Below is a small trained network, with its code and all its weights. Each question gives an input and a class and asks what happens when units are switched off, that is, made to give their printed mean instead of their output.

import numpy as np


def w(rows, s, z=0):
    codes = np.array(rows[::2]) - 128.0
    scale = np.full(codes.shape[1], s)
    scale[-1] = z or s
    return codes * scale


def f(y):
    return y / 2 * (1 + np.tanh(0.7978845608 * (y + 0.044715 * y**3)))


def log_softmax(a):
    a = a - a.max(-1, keepdims=True)
    return a - np.log(np.exp(a).sum(-1, keepdims=True))


def net(x, mask):
    res = np.array(x, float).reshape(1, 7) / 4 @ E
    y = f(res @ A[0][:, :-1].T + A[0][:, -1])
    res = res + np.where(mask, y, B[0][:, -1]) @ B[0][:, :-1]
    return log_softmax(res[-1] @ U[:, :-1].T + U[:, -1])


A, B = {}, {}
E = w([
[56,73,142,45,141],'x0',
[164,32,84,103,124],'x1',
[142,148,140,151,228],'x2',
[84,53,154,197,95],'x3',
[127,146,108,153,52],'x4',
[201,97,166,135,128],'x5',
[186,166,245,122,148],'x6',
],0.011)
A[0] = w([
[167,65,63,119,148,31],'n1',
[92,64,111,175,145,135],'n2',
[148,119,165,194,103,141],'n3',
[63,158,40,222,21,92],'n4',
[108,69,120,84,140,130],'n5',
[221,56,60,84,99,51],'n6',
[155,182,156,57,104,61],'n7',
[72,153,68,200,57,149],'n8',
[119,164,208,88,85,91],'n9',
[169,104,155,64,170,94],'n10',
[162,159,201,189,165,12],'n11',
[49,43,204,105,107,57],'n12',
[142,95,12,77,236,94],'n13',
[201,174,85,88,91,130],'n14',
[127,119,187,167,144,50],'n15',
[68,197,188,108,138,90],'n16',
[244,150,89,115,53,47],'n17',
[211,116,164,240,194,116],'n18',
[62,200,95,147,106,46],'n19',
[106,111,98,139,79,2],'n20',
[158,215,254,168,148,146],'n21',
[121,112,120,80,46,25],'n22',
[129,131,119,126,119,112],'n23',
[72,114,64,88,155,155],'n24',
],0.011,0.0075)
B[0] = w([
[82,183,123,138,144,156],'n1',
[147,121,91,211,160,176],'n2',
[157,131,97,105,137,167],'n3',
[96,175,61,104,77,236],'n4',
[93,105,95,156,114,179],'n5',
[146,170,204,159,131,183],'n6',
[103,139,164,201,147,154],'n7',
[118,140,56,74,107,216],'n8',
[91,148,133,122,194,167],'n9',
[98,176,109,126,93,166],'n10',
[145,73,152,87,146,172],'n11',
[61,63,110,91,137,194],'n12',
[63,179,148,105,146,197],'n13',
[110,104,172,134,102,170],'n14',
[153,100,116,93,126,144],'n15',
[140,178,149,131,209,176],'n16',
[170,116,152,140,88,171],'n17',
[180,134,45,141,153,207],'n18',
[122,143,112,113,210,164],'n19',
[158,136,98,120,111,146],'n20',
[168,136,105,41,177,246],'n21',
[143,139,129,254,101,157],'n22',
[122,145,118,137,99,126],'n23',
[83,147,105,194,136,194],'n24',
],0.012,0.014)
U = w([
[61,11,179,170,129,128],'0',
[161,156,143,30,181,121],'1',
[104,219,114,127,160,187],'2',
[148,108,152,125,126,3],'3',
[160,167,190,132,16,102],'4',
[174,152,153,107,168,107],'5',
[128,90,54,143,86,142],'6',
[236,134,180,103,201,138],'7',
],0.011,0.015)

Each question gives the input, the list of numbers given to net, and the class t.
The units are the neurons (one row each of A and B). Each row of codes is followed by its name. A weight is (code - 128) times the scale printed after its matrix; where a second scale follows, it is the last column's (A, B and U).
mask holds one flag per neuron, in row order. A switched-off neuron (its flag False) gives its mean, the last column of its row in B, instead of its output. The means were averaged over made-up inputs and are rounded, as every weight is.
A unit's drop is (log p(t) with every unit on - log p(t) with that unit switched off) / (log p(t) with every unit on - log p(t) with every unit switched off).
The circuit of an input: a set's keep is (log p(t) with only the set's units on - log p(t) with every unit switched off) / (log p(t) with every unit on - log p(t) with every unit switched off). Starting from the 12 units with the biggest drops (on a tie, the unit counted first), units are removed one at a time, each time the one whose removal leaves the highest keep (on an exact tie, the one counted first), for as long as the keep stays at least 0.8.
circuit, biggest first: the units of the circuit, biggest drop first
k most important neurons: the k neurons with the biggest drops, biggest first
drop of u: that unit's drop, to one decimal
input [6,4,8,7,8,0,-2], class 0: circuit, biggest first	(n18, n12)
input [-7,-8,-3,4,2,0,7], class 1: circuit, biggest first	(n21)
input [-1,-3,0,-2,2,-1,-5], class 6: circuit, biggest first	(n16, n6)
input [7,-7,-8,2,-7,-2,4], class 1: circuit, biggest first	(n16, n12, n4)
input [1,5,5,8,7,4,5], class 7: circuit, biggest first	(n4, n18)
input [4,6,-7,-6,5,1,-7], class 2: 2 most important neurons	(n6, n13)
input [3,-4,-8,-5,1,3,-5], class 6: circuit, biggest first	(n13, n16)
input [3,-6,0,1,-3,7,-1], class 7: 3 most important neurons	(n4, n8, n13)
input [-5,-1,0,-2,-6,-1,-1], class 1: circuit, biggest first	(n2, n24)
input [-4,0,6,-4,-8,-2,2], class 1: 2 most important neurons	(n13, n21)
input [7,4,6,-7,-7,8,4], class 2: 2 most important neurons	(n10, n13)
input [6,-5,-6,8,4,-7,8], class 1: 3 most important neurons	(n12, n24, n21)
input [-3,0,-6,-3,-6,4,6], class 7: 2 most important neurons	(n4, n8)
input [0,4,3,6,7,-5,7], class 6: circuit, biggest first	(n13)
input [5,-4,-1,7,4,0,2], class 0: 3 most important neurons	(n12, n18, n21)
input [8,-2,7,3,-4,1,1], class 0: 2 most important neurons	(n12, n4)
input [7,0,0,8,-8,5,3], class 0: drop of n19	0.0
input [6,-5,5,8,3,6,8], class 1: drop of n21	0.3
input [-1,4,0,8,-4,-3,2], class 0: drop of n4	0.4
input [-8,-2,2,5,4,-5,-7], class 6: most important neuron	(n8)
